Below are the code and all the weights of a small trained network. Each question names an input and a class and asks about switching units off, where a switched-off unit gives its printed mean instead of its output.

import numpy as np


def w(rows, s, z=0):
    codes = np.array(rows[::2]) - 128.0
    scale = np.full(codes.shape[1], s)
    scale[-1] = z or s
    return codes * scale


def f(y):
    return np.maximum(y, 0)


def log_softmax(a):
    a = a - a.max(-1, keepdims=True)
    return a - np.log(np.exp(a).sum(-1, keepdims=True))


def net(x, mask):
    res = np.array(x, float).reshape(1, 7) / 4 @ E
    y = f(res @ A[0][:, :-1].T + A[0][:, -1])
    res = res + np.where(mask, y, B[0][:, -1]) @ B[0][:, :-1]
    return log_softmax(res[-1] @ U[:, :-1].T + U[:, -1])


A, B = {}, {}
E = w([
[124,89,127,85,158,134,137,84,137],'x0',
[120,119,138,91,133,110,129,111,153],'x1',
[83,185,111,126,162,119,125,107,188],'x2',
[89,133,114,48,154,99,103,133,154],'x3',
[165,69,12,28,98,209,207,232,253],'x4',
[74,212,168,41,37,246,181,58,83],'x5',
[19,72,184,159,177,92,255,222,100],'x6',
],0.0089)
A[0] = w([
[163,46,119,211,214,85,40,156,215,52],'neuron 1',
[73,201,175,82,50,254,177,86,104,77],'neuron 2',
[148,191,144,52,143,129,141,141,87,233],'neuron 3',
[177,187,91,134,135,161,50,57,162,16],'neuron 4',
[13,114,162,142,163,129,227,167,100,150],'neuron 5',
[178,138,96,110,94,189,8,76,150,50],'neuron 6',
[78,151,194,153,162,81,58,55,14,120],'neuron 7',
[192,137,71,126,121,159,44,75,137,38],'neuron 8',
[181,118,34,84,99,222,216,186,201,134],'neuron 9',
[172,172,114,94,85,125,91,128,123,52],'neuron 10',
[166,73,78,118,105,133,119,194,155,250],'neuron 11',
],0.0089,0.0017)
B[0] = w([
[73,71,79,194,59,112,67,41,72,218],'neuron 1',
[71,89,11,217,97,132,44,97,121,232],'neuron 2',
[124,98,64,112,141,121,99,66,156,162],'neuron 3',
[118,117,170,150,134,129,150,169,123,188],'neuron 4',
[117,102,160,210,187,187,123,232,173,215],'neuron 5',
[115,70,204,130,126,162,149,182,140,199],'neuron 6',
[134,202,117,132,147,67,255,93,39,232],'neuron 7',
[47,157,182,140,156,157,132,204,202,187],'neuron 8',
[143,232,180,97,184,80,151,50,118,251],'neuron 9',
[107,114,182,123,147,144,122,174,158,161],'neuron 10',
[128,142,50,98,127,85,184,134,112,197],'neuron 11',
],0.0092,0.018)
U = w([
[171,238,127,106,129,88,189,103,124,140],'0',
[111,86,45,151,54,127,57,116,131,238],'1',
[109,80,190,131,137,158,157,251,167,9],'2',
],0.011,0.0014)

Each question gives the input, the list of numbers given to net, and the class t.
The units are the neurons (one row each of A and B). Each row of codes is followed by its name. A weight is (code - 128) times the scale printed after its matrix; where a second scale follows, it is the last column's (A, B and U).
mask holds one flag per neuron, in row order. A switched-off neuron (its flag False) gives its mean, the last column of its row in B, instead of its output. The means were averaged over made-up inputs and are rounded, as every weight is.
A unit's drop is (log p(t) with every unit on - log p(t) with that unit switched off) / (log p(t) with every unit on - log p(t) with every unit switched off).
The circuit of an input: a set's keep is (log p(t) with only the set's units on - log p(t) with every unit switched off) / (log p(t) with every unit on - log p(t) with every unit switched off). Starting from all 11 units, units are removed one at a time, each time the one whose removal leaves the highest keep (on an exact tie, the one counted first), for as long as the keep stays at least 0.8.
circuit, biggest first: the units of the circuit, biggest drop first
unit that matters most: the unit with the biggest drop
top k neurons: the k neurons with the biggest drops, biggest first
drop when u is switched off: that unit's drop, to one decimal
input [5,1,-8,7,5,3,-6], class 2: unit that matters most : neuron 6
input [8,-6,0,7,0,3,-1], class 1: top 2 neurons : [neuron 9; neuron 7]
input [-5,8,4,-1,0,5,-4], class 1: top 2 neurons : [neuron 2; neuron 5]
input [-5,3,3,1,2,2,-4], class 2: top 2 neurons : [neuron 7; neuron 1]
input [5,-5,6,-7,-7,3,-8], class 2: circuit, biggest first : [neuron 6; neuron 8]
input [-6,2,-5,4,-7,-5,-5], class 0: top 2 neurons : [neuron 7; neuron 2]
input [4,1,0,2,5,7,3], class 1: top 2 neurons : [neuron 2; neuron 7]
input [5,2,-4,5,8,-2,-7], class 0: top 3 neurons : [neuron 9; neuron 5; neuron 11]
input [1,-8,-7,-3,6,-5,-2], class 0: top 2 neurons : [neuron 9; neuron 2]
input [-6,3,-6,-2,0,-4,-6], class 2: top 2 neurons : [neuron 2; neuron 8]
input [2,1,-6,5,8,-4,-7], class 0: top 3 neurons : [neuron 9; neuron 11; neuron 5]
input [-8,3,1,1,-2,-4,-5], class 2: top 4 neurons : [neuron 2; neuron 8; neuron 6; neuron 4]
input [-5,4,-5,4,5,2,5], class 0: top 2 neurons : [neuron 9; neuron 6]
input [6,5,-4,-5,7,-3,2], class 0: unit that matters most : neuron 9
input [-5,-6,6,6,7,-7,5], class 0: top 2 neurons : [neuron 9; neuron 2]
input [-7,3,-5,-5,-4,7,1], class 1: top 2 neurons : [neuron 2; neuron 9]
input [-7,-3,2,0,-1,-2,1], class 1: drop when neuron 6 is switched off : 0.4
input [8,8,-8,3,0,4,3], class 1: drop when neuron 7 is switched off : 0.0
input [-6,1,2,-5,-3,6,-7], class 2: drop when neuron 4 is switched off : 0.3
input [-8,-8,1,-1,1,7,-5], class 1: circuit, biggest first : [neuron 2]
